In the rows, 128 means zero.
Each row has a class, written after it.
[111 119 102  90 139 139 140 108 152 159 116 142 150 150 154  98 123 118
 140 119 115 103 142 158 135 117 149 157 121 113 123 132 100 118  94 154
 116 133 112 116  99] | Q
[146 115 108  66 117 155 126 141 107 114 114  54 159 131 108  76 123 114
  88 146 126 102 118  87 122 141 129  86  86 149 130 126 124 138 142 150
 120 113 139 180 162] | G
[127 105  95 122 118 135 130 114 148 137 109  93 138 129 115  99 137 136
 130 119 120 140 133 135 137 136 152  97 102 124 121 125 110 127 115 131
  98 102 114 139 106] | L
[143 144 155 183 183 112 157 160 182 129 135 148  94 107 144 161 148 139
 141 125 112 147  97  96 106 128 157 125 161 133 148 142 127 119 110 166
 139 129 138 118 130] | Q
[121 124 118 114 128 129 140 115 143 147 134 144 140 153 165 114 115 132
 150 119 117 103 143 147 142 110 134 178 135 117 130 105 109 123 108 159
 113 136 111 126 102] | V
[120 107  64 205 137  97 111 137 193 110 128 113 123 104  80 145 139 169
  78 121 131 130 104 182 113 163 144 102  87 165 146 175 122 143 137 119
 106  61 114 162 144] | V
[131 112 115 115 105 125 125 120 134 129 107  81 135 132 118  91 145 121
 120 123 125 117 125 133 136 134 153 104  94 117 118 136 128 128 119 121
  96  97 124 126 110] | Z
[138 138  97 115 144 140 121 114 142 153 138 155 129 111  83 137  82 106
  73 103 135 135 118  82 116 107 105 168 186 134 126 181 100 125 108 146
 139 146 117 141 188] | J
[162 135 151 153 121 127 165 173 162 140 159  97  93 116 166 148 167 121
 143 114 124 108  94 117 136  96 176 142 198 104 142 132 143 134 108 138
 120 152 129 143 163] | R
[131 110 106  70 140 152 124  85 140 140 127 165 136 118 149  95 119 127
 134 116 111 134 151 151 144 123 118 173 121 126 129 131 127 106 107 139
 155 131 122 118 142] | L
[129 102 106  52 144 156 157  61 146 162 134 140 147 188 194 107 124 132
 169 115 112 110 163 152 157 113 141 171 128 121 115 154 111 107  85 147
 118 116 127 102 122] | J
[129 129  98 109 142 165  71 115 200 116  96 120 151 110 141 116 110 126
 110 105 126 127 149 132 158 139 119 153 194 174 137 192 139 101 115 145
 152 119 132  91 136] | W
[160 160 131 145 149 125 176 160  91 147 138  57 114 212 174 125 152 168
  95 154 142 115  72  56 136 117 127 131 205 137 101 104  87 138 109 145
 111 156 127 101 151] | V
[126 153 159 110 113 148 115 139 137 155 125 111 122 136 133 154 114 116
 146 138 126 147  98 118 102 141 122 158 151 116 152 105 127 131 117 123
 131 183 120 152 199] | Q
[143 128 149 163 170  96 153 128 139 150 118 116  98 142 157 161 159 139
 136 104 121 128  85  86 111 133 152 120 162 130 127 138 123 123 132 135
 125 147 132 101 106] | Y
[121  48 188  64 102 184 121 128  89 104 118  77 106 165 104  48 143  93
 191 115  93 150 123 128 112 111 181 143  57  80 103 109 111 151  71  66
 130  93 113 118  38] | R
[143 124 139 176 157 114 148 132 144 123 121 129  86 120 138 148 183 140
 126  93 106 151  79 106 107 138 154 124 173 120 128 128 134 126 130 130
 147 137 141 108 106] | L
[119 108 105 109 156 127 129 112 154 156 138 135 140 141 163 121 115 132
 150 117 125 101 140 153 150 116 139 161 119 128 115 121 105 115 108 154
 122 148 114 119 107] | Y
[148 128 126 163 168 110 159 117 125 130 109 115  83 123 119 150 156 147
 109 108 114 150  89  75 126 135 141 118 164 133 128 125 115 123 149 159
 143 128 131 104  96] | J
[120 105  99 101 161 123 128  90 139 148 120 141 137 135 154 103 118 127
 156 110 110 113 153 146 135 118 131 161 123 120 122 113 108 117 120 150
 127 146 115 134  87] | R
[140 135 134 128 147 136 130 135 139 134 151 150 121 109 122 141 117 121
 135 113 129 130 125 102 129 122 119 166 148 134 135 143 123 132 124 155
 137 136 141 133 169] | J
[120 109 115 105 156 123 145  98 158 168 126 125 132 148 169 104 115 138
 151 115 110 102 135 141 140 121 131 169 109 125 119 125  97 116 115 154
 113 152 113 119 109] | Y
[127 112  86  86 127 143 143 113 156 146 123 132 145 139 140 100 112 118
 138 124 122 105 136 141 146 112 136 158 127 131 136 122 123 116 126 146
 138 135  97 143 124] | L
[138 136 143 169 165 104 150 142 134 142 108 125  93 131 141 149 170 133
 124 112 113 129  81  85 110 133 145 127 148 126 138 119 138 121 137 143
 135 151 139 120 113] | Z
[138 111 107 108 131 110 121  83 178 151 138 135 118 124 155 106 155 116
 140  98 104 104 154 161 165 125 136 138 127 109 124 131  89 104 127 135
  99  97 119 109 114] | J
[143 138 131 158 138 121 131 160 141 154 110 102  96 137 161 132 167 157
 114 110 139 131 105 117 140 133 150 152 158 147 131 116 130 114 167 147
 147 134 139 114 117] | Z
[135 121 113 121 109 129 121 124 149 120 100  65 140 123 128  77 131 132
 112 126 134 127 131 132 138 138 158  81 109 113 114 118 111 138 123 137
  95 100 104 125  98] | Q
[129 133 107 103 127 124 133 103 158 143 119 155 136 132 177 112 107 129
 147 119 108 106 147 151 152 119 126 163 142 123 129  94 121 116 116 155
 127 123 113 123 114] | V
[141 107 136 120 171 153 115 130 202 175 132 165 125  99 191 145 156 120
 137 115 119 106 182 194 153 114 132 139  64  86 160 145 113  94  74 158
 140 149 128 145 194] | Q
[135 122  49 146 133 123 134 107 134 138 128 117 125 120 132 100 172 127
 100 112 109 126 167 153 104 161 177  88 169 126 153 159 140 163 128 174
 103  64 103 129  70] | W
[124 128 102  89 138 134 134 100 140 145 110 131 145 142 165 108 111 126
 136 116 106 107 139 140 142 114 128 149 100 116 118 110 108 118 102 152
 118 148 118 120  97] | W
[142 135 160 132 175 144 136 129 148 128 145 142 108 123 131 144 112 134
 164 121 156 125 105 115 121 118 130 169 146 136 138 133 116 125 141 126
 144 145 130 128 155] | R
[145 123 134 140 113 140 129 134 166 102 120  85 122 105 113  74 131 148
 116 147 130 142 131 135 151 133 153  84  99 123 131 124 117 128 126 145
  98  88 111 118 113] | Q
[136 144 164 116 166 130 132 122 148 136 151 165 119 121 113 161 118 124
 158 119 143 122 118  95 123 114 124 152 125 139 157 155 115 120 125 140
 120 141 136 125 173] | G
[143 125 156 157 159  95 166 137 126 117 117 113  88 127 146 149 164 127
 132 101 121 119  80  76 101 126 144 128 170 118 118 124 128 124 133 152
 140 140 135 114  96] | Z
[121 119 112 103 105 125 155  84 158 177 135 122 123 158 185 132 117 121
 142  92 112  99 106 102 161  80 148 188 178  98 119  98 118  96  89 149
 106 142 114 145 122] | V
[118 118 102 107 105 122 163  99 147 144 149 148 122 168 151 112 140 128
 152 121  90  95 141 166 130 114 121 160 124 112 126 149 119 131 103 134
 106 128 114 110 111] | W
[143 133 141 141 155 110 134 126 132 154 111 125  94 128 148 172 154 136
 116 102 133 135 102 107 128 124 161 123 155 126 149 121 129 115 143 129
 149 133 121 122 115] | G
[154 151 123 154 141 116 146 152 126 142  99 139 100 124 145 156 138 130
 125 119 112 140 109  99 119 132 153 129 164 130 147  99 148 131 144 160
 158 127 128 118 109] | V
[135 110 108 115 131 117 117 123 146 142 105  83 138 124 109  96 124 130
 112 121 119 126 134 122 133 132 145  93  73 131 103 136 101 124 128 134
 102 115 123 121 104] | Y
[129  95 123  97 141 155 145 103 129 163 119 133 133 165 180  91 103 132
 170 105 113 112 137 140 134 124 136 173 124 116 113 119  95 124 111 157
 123 140 126 111  92] | Y
[125 123 119 103 155 127 137 107 144 157 130 144 139 132 158 114 117 117
 151 114 126 104 140 122 162 110 138 160 118 118 127 115 119 123 111 143
 115 126 115 122 117] | J
[128 134 132 143 136 155 130 149 166 142 142 153 121 111 121 135 105 135
 146 123 132 146 129 132 132 118 122 167 147 135 136 129 120 125 118 140
 142 144 124 138 163] | L
[121 105  91  78 112 142 112 104  84 128 103  99 163 154  78  63 140 145
 107 154 133 127 147 147 149 140 145  80  50 139 144 112 137 146 146 130
  82 116 100 134  82] | G
[150 148 119 117 133 158 124 153 148 132 163 159 138 164 116 129 102 107
 114 119 146 119 130  84 118  97 125 151 140 143 142 160 100 142 140 132
 140 137 126 144 167] | J
[140 120 123 138 116 112 140 127 150 122 130  80 112 131 109 132 127 142
 130 137 134 127 114 111 151 113 149 113  91 121 123 117 137 125 115 126
 113  98 108 130 134] | V
[135 119 117  95 104 112 122 109 105 132  94  88 134 131 101 106 141 120
 119 131 106 123 131 137 138 141 145  80  76 114 133 128 120 136 122 113
  99 109 117 112 107] | G
[134 154 132 127 148 143 125 131 149 147 135 166 121 117 144 142 109 124
 129 117 124 135 119  98 122 119 115 151 158 134 142 136 130 128 107 136
 129 137 134 133 164] | W
[147 131 133 110 117 143 146 118 158 132 117  85 100 142  90 101 146 136
 132 136 118 128 132 128 131 125 139 109  71 117 110 107  98 119 153 148
 110 106 128 118 122] | V
[107 128  77 155 181  89 154 122  81 193 110  59 111 183 171 176 170 141
 120 126  91 110  83 113 113 166 134 149 168 127 101  86 115 123 117 156
 150 170 153 129 116] | G
[142  99 196  96 125 146 114 127 166 137 129  86 132 163 184  79 136 137
 135 110 164 101 136 107 170 101 124 139 184 140 120 112  76  81 161 127
 101 116 108 131  89] | G
[159 149 150 122 154 122 137 117 141 157 149 162  95 109 117 144 122 121
 130 108 133 148 126  81  92 125 121 159 173 124 141 122 100 116 140 172
 122 124 129 143 167] | V
[119 122 196  59  61 110 101 163 136 164 101 206  99  59 180  54 141 133
 111  95  87 176 139 252 102 143 155 211 166 126 112  74 144 127 139  77
 140  88 109 135  78] | Z
[154 129 124 181 191  65 179 154 138 156 118  90  81 126 137 153 175 143
 143 136 112 122  91  94 123 129 166 116 137 135 131 102 145 112 164 151
 139 133 126 124  89] | R
[115 146 142 138 144 143 113 157 147 148 137 140 163 121 147 131 131 118
 132 118 145 118 123  90 127 127 138 145 179 143 157 158 111 130  96 158
  92 135 141 140 155] | Q
[139 117 115 113 106 121 127 131 140 129 103  85 132 122 113  89 142 125
 119 129 133 119 145 137 144 129 147  87  91 119 111 128 130 127 131 133
 100  98 117 124 109] | Z
[142 133 150 141 194  99 163  88 154 137 103 127  94 117 149 169 136 146
 129  99 109 149  86  84  88 133 156 121 131 127 127 135 115 111 133 160
 138 160 135 109  99] | Y
[146 132 146 180 181  96 153 124 127 141 111 111  95 133 152 152 162 143
 131 107 123 132  93  89 110 130 147 130 173 121 140 130 132 126 142 136
 134 158 128 114 101] | R
[139 133 147 153 192 103 140 110 132 135 102 122 101 136 163 147 167 128
 144 107  98 129  87  64 116 133 129 115 171 126 137 116 120 117 124 127
 129 164 142 114 108] | R
[117 117 116  89 128 111 152  95 130 171 124 144 150 150 153 103 120 137
 142 130 115  97 144 168 142 118 134 164  86 122 136 133 112 119 125 143
  95 156 103 112 105] | Y
[137 138 157 137 156 125 139 138 143 132 153 160 122 115 127 146 116 123
 159 122 136 135 120 101 114 119 115 163 134 127 147 135 123 129 118 134
 135 151 123 133 168] | L
[121 147 107 111 192 148 154 128 208 188  98 172 170 105 176  91 139 108
 150 124 110 122 159 113 117 129 192  78 129 130 174 141 138 150  72 149
  55  89 102 174 123] | L
[127 113  50  93 168 115 128  94 144 177  97 176 120 139 176 129  85 172
 132 106 106 152 107 144 153 124 106 170  95 151 103  57 105  98 130 139
 174 156 116 153 131] | L
[113 115 120  97 128 144 141 113 153 151 126 140 136 161 160  89 115 136
 152 119 115 118 139 163 125 118 136 176 129 115 117 118 100 125 109 153
 122 148 107 121  99] | Q
[144 134 148 168 168 101 152 127 147 153 115 111  94 143 156 158 159 154
 129 105 119 137  85  95 113 130 152 125 156 127 126 133 126 125 134 141
 123 169 130 101 113] | Y
[129 158 120 140 144 142 124 145 159 151 142 127 133 131 130 158 104 136
 135 133 138 132 141 127 124 126 116 169 153 146 133 156 132 124 119 156
 134 154 135 124 173] | W
[116  97  86 113 102 130 122  91 190 138 106  88 140 163 111 109 101 146
 112 115 114 146 158 128 129 109 150  83 123 136 113 177 110 130 100 123
  93 123  77 134  91] | Y
[155 127 161 135 144 119  85 157 124 148 135 173 127 119 135 162 119 119
 149  96 149 154 118  64 160 114 117 165 180 162 153 125 105  88 151 142
 133 130 149 117 135] | J
[151 116 135 149 151 121 132 104 136 138 112 126 100 135 134 158 162 135
 125  91 130 135 109  73 134 118 145  88 144 123 132 140 111 106 143 147
 127 140 138  98  96] | Y
[137 133 138 137 114  95 136 102 130 112 118  97 117 150 106 120 134 149
 131 129 130 146 125 119 120 125 144  88  91 113 108 105 117 138 134 114
  90 105 104 111  85] | V
[142 119 119 116 132 150 105 112 131 133  96  75 126 134  87  58 155 116
 123 148 112 130 120 125 150 140 141  64  97 108 126  98 113 134 132  96
  79 122 113 125 108] | R
[132 138 141 133 131 145 130 147 169 132 154 154 118 120 130 128 110 132
 137 130 129 137 117 125 117 124 119 165 176 139 144 141 115 123 119 155
 134 141 124 139 171] | Q
[128 150 161  85  98 159 139 132 100 187  99 182 125 130 118 114  65 117
 149 115 136 153 100  80 130 104  95 175 174 132 116 100 134 115 131 117
 120 137 133 134 143] | W
[123 120 115 123 148 131 137 107 150 142 101  87 141 118 123 100 132 129
 122 126 147 120 148 145 137 138 155  96  94 112  92 142 118 116 117 144
 116  80 131 104 100] | Q
[143 149 126 147 144 117 124 145 152 142 133 147 131 116 144 141  94 136
 138 127 127 138 126 117 127 127 127 166 155 142 137 121 134 126 113 157
 127 129 131 131 158] | V
